Each row has a class, written after it.
[-186 -255 -229  -60 -167  241  -90  -58  -15  194  -84  273 -117  239
  -51   58  -20   -5   94  -36  144   99  209   68  -83  -31  100  -28
   57   73   -8  -30   95 -590  -82    1  192 -145  -49  143    5  269]  guri
[  72 -232   59 -158 -107  -26   10 -242  -67   39 -177  401 -232   71
  -81  210   53 -283   84 -195  338  209  100   11   36   87  -35    7
   57  145  242 -235   77  -15   69   46  150   34 -278  279  126   48]  Tegoz
[ 243  -75  -88  -58  -58 -173 -172  -12  -88 -157 -205   56  304 -183
  -73  167 -128   38   41   14 -135 -279 -175  -99   78  -15   76   34
  -12   29   25 -156  -53  525   83  240  -40 -170  105   -4  -22   61]  Bosa
[ -34  -41 -177 -143   45 -425  -34  -30  -73  -41  189 -218  245   -2
    6  -99   84   64   15  186 -146 -291   25  -32  -21  -26 -152  144
  -78  -66  -14  108  -47   93  -68 -113   -2 -123  -56  211 -191 -161]  femi
[  75  -98  -43   68   91 -242  -87  232  -39 -196   20 -174  312   47
 -105   52  -71    7  -63   36 -245    7   16 -127  -81 -142  206 -181
  -36 -222  -70  -15 -165  -20   91  185  254 -357  173  -70 -156   31]  bepo
[-140   57  232  226  114 -273   20  -37  -10  -69   71   91  -77  133
   52  -68  365 -188  -34   86  -40    5  190   26   66   91 -227  -17
   79   82   57  194   15  166   32 -138  -73  263  -87  182  139 -180]  rane
[ 212   21 -214 -187   23 -186   -6 -271 -133   55   85  152 -119 -261
   76  137 -184  -46   86 -164  -47  135  -57  -54  -94   40 -117   70
 -157    4    9 -144   55  525  232  -47 -130  -39 -196  -48  120  -53]  sivu
[ 171    9  187  -12  121  192   50 -138   27  132    2 -161  257  203
  248   62  123   71  -51  176  -60 -437  -63  -41  156 -120  -68  228
  107   98 -143   90 -117  -25 -298   27 -308  120   88 -128   63 -238]  Tegoz
[-164   69 -276   23  -99    3  -97   59   47   74 -145  -51  -58 -163
  -21 -198 -245  220  188 -214  -82   34 -136  -51  117  151   64  -65
   69  116  -13 -105   61   20   98  153  -23  -20   41   25 -123  -83]  mutu
[-133   80  163  182  173 -187   23  105  -14  -69   29  -64   91   29
  -94 -267  -34  -19   26  -63   88  189   78   32   42   83   26  -22
   55   51   86  -55  -51  -67  136  143   16  -35  120   66 -258 -207]  rane
[-164 -191 -327  -74 -200   90  -70  -75  -21   78  -31  330 -243  -32
  -82  111  -99  -29   50 -148   28  267  204   14 -179    0   14 -135
  -54  -25    3    2  137 -132  113  -83  117 -115 -131   73   81  322]  tiz
[-276 -174 -424  -99 -303  364 -137   19   74  186 -161  112  -74  115
   99   15  -48  212  124   26 -121 -218    4    1    6  -81   42    3
  110  132 -129   44  129 -327 -195  -21  -34  -65   65   16    4  353]  femi
[-306   50  -51  416  193 -149 -116  195   48   15   36 -168   24  163
  232 -362  224   82  210  135 -381 -133  -18  -11   44   54  -49   -7
   -6  335 -197  246  136   64   58  -16  -98   79  311   33   41 -105]  guri
[  82  158  -23  -22 -225  -46  -37 -169  -20  -62 -212  280 -210 -276
 -185  195 -124  -18   13 -322   78  111  -23  -15  181  170  -89 -184
  163  -16  177 -152  -53  489  179  125  -18  230 -306   18  125  -46]  nul
[  64 -101 -107 -107   40  128    2  -95   45  196   -2 -194  115  127
  224   26 -103  129   56   24 -110 -159 -133  -80   14  -65   48  122
  -50   89 -181   35   30 -176 -181   20  -58  -70   10 -156   28  -95]  nul
[ -87  -97 -238 -203  -75  102   54 -188    1  296   43  -86 -137   42
  272 -132 -126  133  122 -107    0  -33 -153  -15  102    3 -156  195
  -50  122  -13  -46  146 -117 -180 -116 -173  148 -132   46   10 -140]  bepo
[ 151  -46  129   41 -129  207 -135 -173  -26  -40 -370  368   69   29
   34  284  127 -106   78   19   14 -372  -38  -35  194   43   29   48
  235  303   10 -128    6  397  -19  215 -197  114   15   30  263  114]  tiz
[-232 -276 -351  -30  -51   14 -112   49  -48   13  154  123   44   17
 -129  -51 -109   71   19  117  -49  122  261   44 -320 -115   72  -38
 -177  -77  -26   82  107 -266  127 -106  111 -403   63  -15 -136  392]  giku
[  20  -41  -93 -171  -61   77  -66 -119    9   44  -84  -53  125  -23
 -222   86 -214  134   21  -71  181  -70   97   31   21  111  195    9
   70   -9   50  -61  -71 -325   15  149  195 -240 -133  -40 -167  -29]  mutu
[ 117  -96  298   60   23 -485  229  -92  -45 -232   15  127 -338  -74
 -157   33   84 -419 -216 -175  177  655   49 -104   89  -30 -265 -124
  -16 -235  341 -194 -138  571  174   30   16  222 -363  216   16 -165]  tiz
[-144 -185 -159  121   13  -14  -94  284   76  -34  -16 -236  236  192
   39 -183  -47  168  -18  183 -269 -123   -5 -109  -93 -187  114  -53
    6  -76 -164   87  -76 -299 -156   88   97 -310  293  -74 -216  138]  nul
[  22  125   62  165   88 -375  -39   27  -57   57 -240   54  -28  155
  235 -178  212  -94  285 -251  -50  -90 -182   -3  307  149 -108   17
  231  270  -16 -131   37  151    8  146   57  327   24  426   90 -451]  Zuta
[ 102  -93   77 -201    1   46  123 -239   28  131  107 -118    7  114
  101   97   21  -28 -143   88   58 -123  -27  -53   91 -100 -179  193
    0  -75   29   54  -76   -6 -260 -117 -203  110 -218  -56   55 -156]  giku
[ 111    4   24  124  159 -402  -80   31  -63    3 -183  -31   39  132
   48   41  117  -97  264 -224  -73   27  -29  -49  114  152  130 -118
  112  200 -104  -84   10  -72  141  218  374  -43  -22  208  110 -315]  Zuta
[  71  -67 -398  -11  -87  -62 -186   30 -131  -30 -132  263  145 -141
  -44  128 -182   81  153 -117 -150  -29  -19  -28 -132  -46  149  -99
  -11   23 -110  -89   23  176  240  182  106 -281  125    2   14  236]  Zuta
[ -44  -33   23   96  162 -241  -63  -84  -83   -7   91  181   29  154
   15   66  244 -200  101   40   78   50  274   58 -114  132   19    8
  -44  184  -42   95  105  -95  181  -53  158  -82  -63  176  108  -74]  Bosa
[-362   35 -171   46   78  -27  -86   41  -84    0  236   20  139 -150
  -99 -341 -107  153   56  136   -5  -44  177  112 -176   47  -41   92
 -125  137   43   77  131  -31  215  -90 -197 -198  182   10 -352  117]  femi
[-114 -209  -15  -73  -38  -79    6  -80 -104 -111  311  252  114   14
 -237   88   26 -148 -235  287  125  127  388   54 -321 -167  -66   23
 -142 -235  119  196  -26  -73  116 -166   31 -315  -95   17 -126  368]  rane
[  -5   74   -5   27   36   92   17 -107  -21  141   35  -11   39   31
  314 -119   38   61   14   79 -133 -230 -162  -17  147  -80 -236  205
   42  126  -44   47   36  319 -123  -54 -460  273   96  -75   70 -155]  rane
[  72 -112 -120  -53   63  157  -23 -239   -5  221   -5   24  -96  120
  165  138  -63   -5  141  -91   43   70   41    5  -47   43   48   80
  -55  156  -96   -8  128 -145  -14  -33   27  -46 -101  -89  171  -80]  guri
[-236  -51 -391  -46 -133   70  -98   48   88  112  -43 -118  -91 -120
 -102 -173 -316  273  176 -155  -44  104    8  -20    3  177  154  -55
  -39   76    0   -5  106 -244   80   68  165 -207  -18  -68 -164   56]  mutu
[  64   10  -44  -45  178 -354   93 -119 -122  -10  248  -21    4 -150
  133  -97  -64 -121  -72   -5  -78  166   -1  -43 -102  -66 -262  125
 -201  -63   55  -58   22  482  175 -123 -253   24  -52  -18  -59 -168]  bepo
[ 179 -103  324  131   -8  280 -123  -31   60  -75 -312   68  285  239
  -12  242  197  -58  -45  204   13 -422  -34  -38  183  -69  126   30
  228  190  -38   48 -107   12 -190  229 -116   23  155 -116  177   33]  rane
[ -42   85 -355 -167 -138 -352 -100 -151 -118   41  -66  329 -107 -227
   88   66  -13  -49  249 -243  -89   54  -72  -17   14  174 -154   25
  -18  128   26 -113  185  420  210  -47   68  139 -211  341  114  -70]  rane
[ 252  -58   40 -185   31  203   22 -276    4  216  -40  -65  115  180
  158  196  -32   29   38    0   81 -210  -44  -30   49  -29   66  145
   70   80 -115  -32  -66 -242 -211   44  -21  -44 -140  -96  109 -148]  sivu
[ 171 -121  -74  -16 -188  284 -193 -150   35   48 -465  233   64   33
   85  304   13   45  202 -105  -36 -356 -140  -82  210   84  155    3
  235  328  -40 -134   26  175  -69  260  -15   48   15   -4  247  122]  tiz
[-274  -50  193  172   14  409  -47   -2  146  148 -100   44    3  332
  -21 -121  131    3   45   78  167 -112  168   85   92   72   82  -14
  188  226  -18  146   33 -576 -149   14  -63  107   54  -22    0    5]  Tegoz
[-256    1  -85   -5    5   21  -32  -33  -38   71   72   92   10  -56
 -100 -209 -102   86   74  -23  191   73  212  104  -82  122  -11   75
    2  134   92  -29  103 -205  123  -11  -43  -93   -1  111 -249   45]  Zuta
[  29  -14 -177 -233 -198 -194   73  -21   92  -38   10 -288 -124 -193
 -195   -6 -312  164 -114 -149   50  169  -45 -133  103   74  -96  -65
  -16 -298  206  -75 -141   40  -15   21  107  -44 -308   -5 -168 -153]  mutu
[  62 -186 -142  -69 -140 -324  -10  -18   36 -123 -143   31 -257 -211
  -73   32 -158  -76   52 -195 -113  286 -113 -171   49   13 -131 -102
  -95  -63  149 -243   23  520  104   78   36  -39 -182   63   53   15]  giku
[ 127  -64  -98 -229    8 -482    6  -11  -52    0  -31 -285  154   80
  -43   -8  -21    5  130  -97  -28  -74 -119  -93   77   92   16   27
    7  -93  -22  -99  -73 -199  -74   78  405 -145 -206  322 -118 -333]  sivu
[-145   67   23   74    1  273 -105 -132  -33    0   21  264   52  -64
 -173   95    7   24  -35  101  165 -125  300  146 -125  134   76   14
   46  174   54  122   70  -19  177  -35 -134  -68   -1 -106   32  216]  Zuta
[ 269 -130   93   90  123 -162 -137  221   54 -148 -259 -274  554   86
 -112  284  -52   52   45   42 -316 -378 -258 -211  162 -136  302 -109
   12   11 -190   -1 -108   16  -65  336  281 -260  237 -202  -33  -77]  femi
[  77  -25    3 -129   67 -899  136  -43 -119 -166  174 -162 -102 -182
 -158  -63    2 -171  -62 -185   13  358   30  -86   35   80 -263  -56
 -117 -295  243 -128  -92  358  131 -107  259   36 -385  377 -155 -392]  femi
[ 104 -181 -247 -133 -147 -239 -110   63    3  -36 -308 -130   83 -133
   11  -27 -251  105  171 -167 -183 -104 -339 -180  169    9   38  -10
    7   35   -5 -248   11  266  -47  252  124 -135   22  114  -96  -60]  tiz
[-293  -64  -93  317  -30  244 -165  107   -2   54  -91  334  -79  153
  124 -174  136    2  110   43 -143  -34  105   57  -32  -67   -4  -80
  116  261 -110   98  134  -69   65   21 -204   72  307   20   72  296]  giku
[  88   52  -28  109  159 -581  -65   86 -102 -159   61 -124  194  -96
  -29  -31   49  -72  117  -39 -270  -21  -50 -103    4   51  -47  -72
  -87   -8  -85   -6  -53  375  238  112  159 -103   13  126  -24 -206]  guri
[-184   -6  196   60  155 -151   63   -6  -49  -71  218  -28  127   18
 -232 -206   13  -66 -106   91  233  168  295  103  -84   46    2   42
  -37  -32  143   39  -46 -201  140   -3   22 -172   -3   52 -308  -63]  giku
[ 211  109  187  216  236 -643   -2  130  -42 -221  -45 -159  133   21
   13   -2  159 -177   20 -113 -204   85  -87 -121  115   74   -5 -131
   26  -47  -55  -38 -149  397  142  176  200   30    7  172   52 -399]  Bosa
[-114 -227 -203  -55 -162  196  -89  -63   -5  104  -74  197  -57  162
  -81  130  -14   43   13    6   76   32  204   31  -99  -72   95  -81
   48   17  -16   13   46 -436  -55   -4  160 -185  -57   51   12  265]  femi
[ 108 -180   50  -52  -16  -21  -38  -84 -107  -56   53  181  258  153
 -228  232   47 -122 -157  159  162   -9  324   39 -208 -146  126  -56
    5 -184    7   10 -141 -314   33   43  174 -345  -36   18  -59  232]  sivu
[ -72 -289   68   -5  -52  142   -8  -67    3   22   67  111   61  264
 -244  230   85 -104 -171  136  169   60  350   18 -167 -129  117 -115
   23 -140   21   93  -74 -616  -85  -55  245 -279 -119   -4   -9  247]  femi
[ -85 -265    7 -122 -158 -152   68 -140   53  -56   -4  163 -350  -41
 -144  116  -31 -219  -87  -35  151  388  149  -66  -74   24 -186  -31
 -108  -88  286  -70  101  174   38 -146   31   35 -326  110   83  142]  rane
[-174 -194  -81   89  -98  322 -106  104  163   95 -188 -105   42  204
  194 -193   29  177  138  191 -144 -358 -132  -75  142  -40   -4  130
   83  285  -43   74  103 -184 -273   43 -204   18  230  -78  -18  106]  mutu
[ 173  -61   69  -45  226  128   -9 -115  -50  134   56 -105  313  193
  154   80    7   15   97  101   -1 -208   13   10  -86  -79  174  135
  -70  156 -205   21   -2 -269   -9   97    8 -254  117 -197   -8 -123]  nul
[ -40 -165   -7  130  -26  252 -105  -20   12   35 -110  268   72  241
  -97  207   97  -62  -18   38   34   18  280   51 -132  -82  211 -139
   93   42 -115   87   -4 -395   29   86  161 -210   84  -54  119  278]  giku
[-197  104 -119  129   -6  -63  -71    0  -41    3  -79  233 -128 -168
  -63 -151 -118   22  163 -247   64  220   36   41   42  184  -16  -69
   55  205   74 -143  119  173  272   84  -57   82   12   92  -84  -42]  femi
[-193 -152 -151  -29   97  169   25 -103    6  297  184  -64  -80  198
  272 -232   44   54  129  110    9    1   52   36  -57  -55  -98  208
 -111  236  -87   55  189 -343 -117 -186 -179  -28   46  -18  -50  -29]  femi
[-266 -154 -201 -109  -56  124  -13  -52  100  -45  324 -185   83 -101
 -270  -40 -169  190 -198  322   63  -20  386   47 -293    8   14   63
 -232 -164  114  292   13 -243    7 -254  -69 -389 -105 -242 -227  257]  giku
[-188  -65 -509  -62  -63  128 -250   13  -12  181   32 -136  233   37
  157  -97   -2  315  322  210 -346 -618  -45   50  -55   73  128  165
  -59  314 -283  205  196 -201  -26  -20    3 -231  218   45  -39  191]  giku
[   9  -90 -232  -25  114 -229 -158    3  -66  -14   47 -103  275   60
  -28   65   57   41  163   96 -161 -232   68  -22 -113   69  163   21
 -111  111 -176  109   40 -115  129   35  272 -339   53  107   -1  -23]  Tegoz
[  22  -51  281  109  160  132  154 -205   30  158   92   93 -241  248
  190   27  216 -233  -80   -3  172  232  199   28    8   20 -133   61
    3  140   14   64   46 -113  -76 -137 -181  227 -109  -69  227 -185]  tiz
[  70   69  442  206  260   94  132  -73  -12  194  -42   32   45  372
  311 -153  240 -193   35  -43  111  -12  -91   16  225  -31 -113  145
  171  246  -87  -70  -30 -181 -200  101 -227  351  126   81   81 -403]  guri
[-267  -31   20   86   45  -43   29  168  129  -16   64 -317   54  113
 -108 -302 -102  127  -28   70   -1   78   65  -25    5   28   45  -18
   10  -26    0  111  -50 -373  -81   31   51 -128   93  -65 -295 -113]  nul
[ 264  115  467  217  219 -169   26  115   13 -159 -202 -185  316  140
 -208   68  -17  -56  -82 -127  121   22   -5  -60  178   65  259 -172
  219  -15   -9 -127 -300 -150   12  395  217 -105   80 -114  -64 -364]  sivu
[ 281    4  -74 -271  -71 -758   61  -46  -57 -144    7 -368   67 -156
  -56   32  -68  -38  -77 -137 -110   15 -207 -211  237   50 -204  -18
   20 -372  148  -74 -265  389  -60   36  224   40 -364  302  -97 -508]  tiz
[ 324   17  234   46  236   86   -9 -156  -26   25   -6 -116  329  193
  111  245   47  -39  -61  123  -67 -290  -28  -56   -3  -96  142   66
   24   71 -199   84 -147   -5  -59  134  -85 -121  101 -297  159 -191]  nul
[  34   93  -65  -47  -47 -185  -41   -4  -62  -37 -112  -34  126 -191
 -159  -72 -221  113   89 -228  -10  -12 -167  -28  159  100   41  -54
   73  -26  109 -175 -102  196  106  217   74  -26  -69  110 -183 -135]  guri
[ -53   32  -96  -11   -6  -91  -66  -56  -47  -57  -34   87   31 -186
 -190   45 -175   73   53 -157   88  129  117   17  -75  137   97 -110
   -2   70   67  -86   16   61  244   99   91 -175 -104  -35  -82   11]  femi
[ 116 -120  159   76   46 -218  -61   30  -15 -212 -106   20  143  -42
  -84   67   40 -106  -47   90  -88  -59   -7 -112   18  -66  -42  -17
   17   43   78 -113  -85  408   69  139  -88  -88   47    0  -28   -4]  femi
[  92  -38 -105 -135   52   48    4 -183  -40   93  137  -27   59  -12
  129  123  -63    5  -26   75  -60  -43   17  -39  -65  -45  -49  134
 -118   -8  -54   42   35  142    6  -69 -141  -67  -73 -138   53  -28]  rane
[ -65 -135 -292   56 -105 -126 -113  303   33   59 -186 -227  126  119
   56 -192 -168  175  156 -165 -293  -23 -222 -171  137  -87  188 -179
  100  -61 -167 -154  -66 -289 -122  281  296 -270  244   88 -162  -28]  bepo
[-100 -103 -158  -33 -207  140  -32   71   26  123 -201   21    0  165
  107  -98   -7  140   40  -37  -64 -204 -100  -26  194 -123  -55    2
  199  -22  -18  -30  -47 -242 -258   80  -17   71   68  142  -71   26]  tiz
[-195  -27 -144  203  122 -125 -113  198   83   28    2 -313  252  184
  171 -253  137  168  210  218 -339 -310  -29  -22  -33   10   38   43
  -31  228 -212  210   76 -188  -71   18   66 -134  270   -4  -67  -83]  guri
[ 210   26   61 -161   95 -749   68  -90 -131 -227  211 -135  175 -153
 -174  101   51 -180 -146   40  -32   14   91  -60  -36    7 -173   29
 -104 -325  158   -1 -200  464  127  -59  162  -95 -279  234 -110 -258]  Zuta
[  44   98   96  171  130  -12  -96   64  -49  -36 -112  -12  283   36
 -104  -62  -64   53   98  -39   43 -101   65   50   56   88  243  -58
  110  160  -42  -60  -88 -100  183  292   74 -195  177  -64 -152  -91]  sivu
[ 158 -195  -24 -147  -75  -23  -89 -204 -190  -88   48  365  197   30
 -271  344    4 -169 -135   74  190   15  341   73 -241  -82  151  -88
  -21 -143  109  -36 -100 -139  169   42  209 -378 -160   80    3  314]  bepo
[ 166   70   -4  -81  -22 -437  -49 -256 -185 -128    7  312  -40 -167
 -105  277  176 -232   25  -98   21  -44  143   15   11  153 -165  -22
   31    6  120  -40  -11  576  243  -20   53   85 -296  252  190 -111]  Bosa
[-135   43  -70  249  249 -144 -180  169  -30   49  -92 -107  312  244
  262 -248  198   87  352   71 -272 -364  -58   11   28  100  173   78
   61  429 -311  102  107 -233   64  156  105 -120  403  124  -62 -173]  nul
[  34  -15   43   14   78   53   62 -168   -5  168   51   48  -90  108
  223  -28   24  -86   48  -41    1   65  -38  -11   42  -12 -140  133
  -22  138  -41  -31   63   92  -59  -45 -197  177  -52    1  107 -143]  guri
[ -15   -5  -45  113   33  -27 -128  -21   21  121 -236   42   47  242
  186   43  180   20  298 -119  -72 -265  -40  -20  184  153  111    0
  202  325 -175   41   68 -218  -63  135  153   94   39  178  192 -179]  Zuta
[ 127  -20  222  193  -36   77  -45    4   -2 -150 -111  147  145  141
  -87  243  164  -93 -246  145  -62 -153  136  -43   38 -135    1 -144
  188 -133   -4   93 -252  145  -94  131  -86   40   46 -102  152  134]  guri
[-124 -125  -50   43  -72 -155  -48  -49  -59  -29  -96  320 -200  -88
   43 -105   17 -168  128  -98   21  214  -24  -25   47   45 -168   30
  -38  191  184 -157  170  394  162   14 -151  126  -10  187   16   91]  rane
[-249 -200 -391  -50 -213   24  -74  105   46  111  -46  -17 -135   49
   67 -214 -126  183   70  -34 -120   43  -51  -74   36  -82  -74  -28
   14  -77   10  -27   45 -230 -153  -33    3  -39   39   89 -136  165]  mutu
[ -13  185  154  252  111 -159  -48   69  -32 -151  -65   40  137 -141
 -133  -93  -54   10   11  -75  -30   -3   49    6   71   93   45 -106
  108   75   38  -41 -109  311  235  211 -120   12  137  -82 -110 -116]  sivu
[ -49   71  328  242   10  185   50   34  168  -20 -183  -97  -87  212
  -64   25  137   10  -95  -64  110   19  106  -13  252  104   57 -123
  264   83   80   73 -150 -214 -162  137  -23  223  -48  -98   68 -201]  Bosa
[  61  -78   -9 -189    7  -36  122 -298  -67  209   91  159 -239   42
  116   65  -34 -157   39 -179  215  290   53   19   19   39 -164  127
  -65   27  103 -135   96  -13    7 -110  -57  129 -295  103   99 -180]  rane
[ 144 -198 -193 -197 -142 -232  -82  -20   -6  -10 -287    6  -36 -103
  -63   94 -231   -5  167 -265  -13  106 -246 -150  108   65   67  -41
   -8   29   65 -331   43  155   10  246  266 -135 -135  181  -50  -39]  Bosa
[ -44 -116 -213   95  -50 -131  -98  129  -28  -35  -69   97   65   34
  -30  -43  -56   -6   18  -67 -138  116   18  -64  -33  -88   69 -122
   25  -80  -62  -66  -36    7   61  123  127 -187  137   82  -73  130]  giku
[-128  -50 -217  -99  108 -126   48 -148 -119  107  345   66  -95 -143
  175 -192 -113  -40   66   74  -32  184   61   39 -222  -27 -206  206
 -297   43   31   34  215  259  216 -234 -270  -81  -13    2  -89   42]  rane
[ 234   38 -104 -135  -67   -3 -126  -94  -14   18 -304  -76  265  -65
 -184  220 -246  198  152 -233   28 -242 -140  -56  159  132  300  -67
  168   87  -52 -160 -146 -106   24  367  291 -221  -58  -73  -61 -120]  nul
[ -60 -248 -393 -100 -121 -175  -96   33  -11  -35   64    8  -32  -84
 -206  126 -244   52  -13  -72 -127  309  151  -79 -305 -101  136 -231
 -190 -236  -52  -20   23 -169  172   -8  371 -454  -85  -45  -83  326]  femi
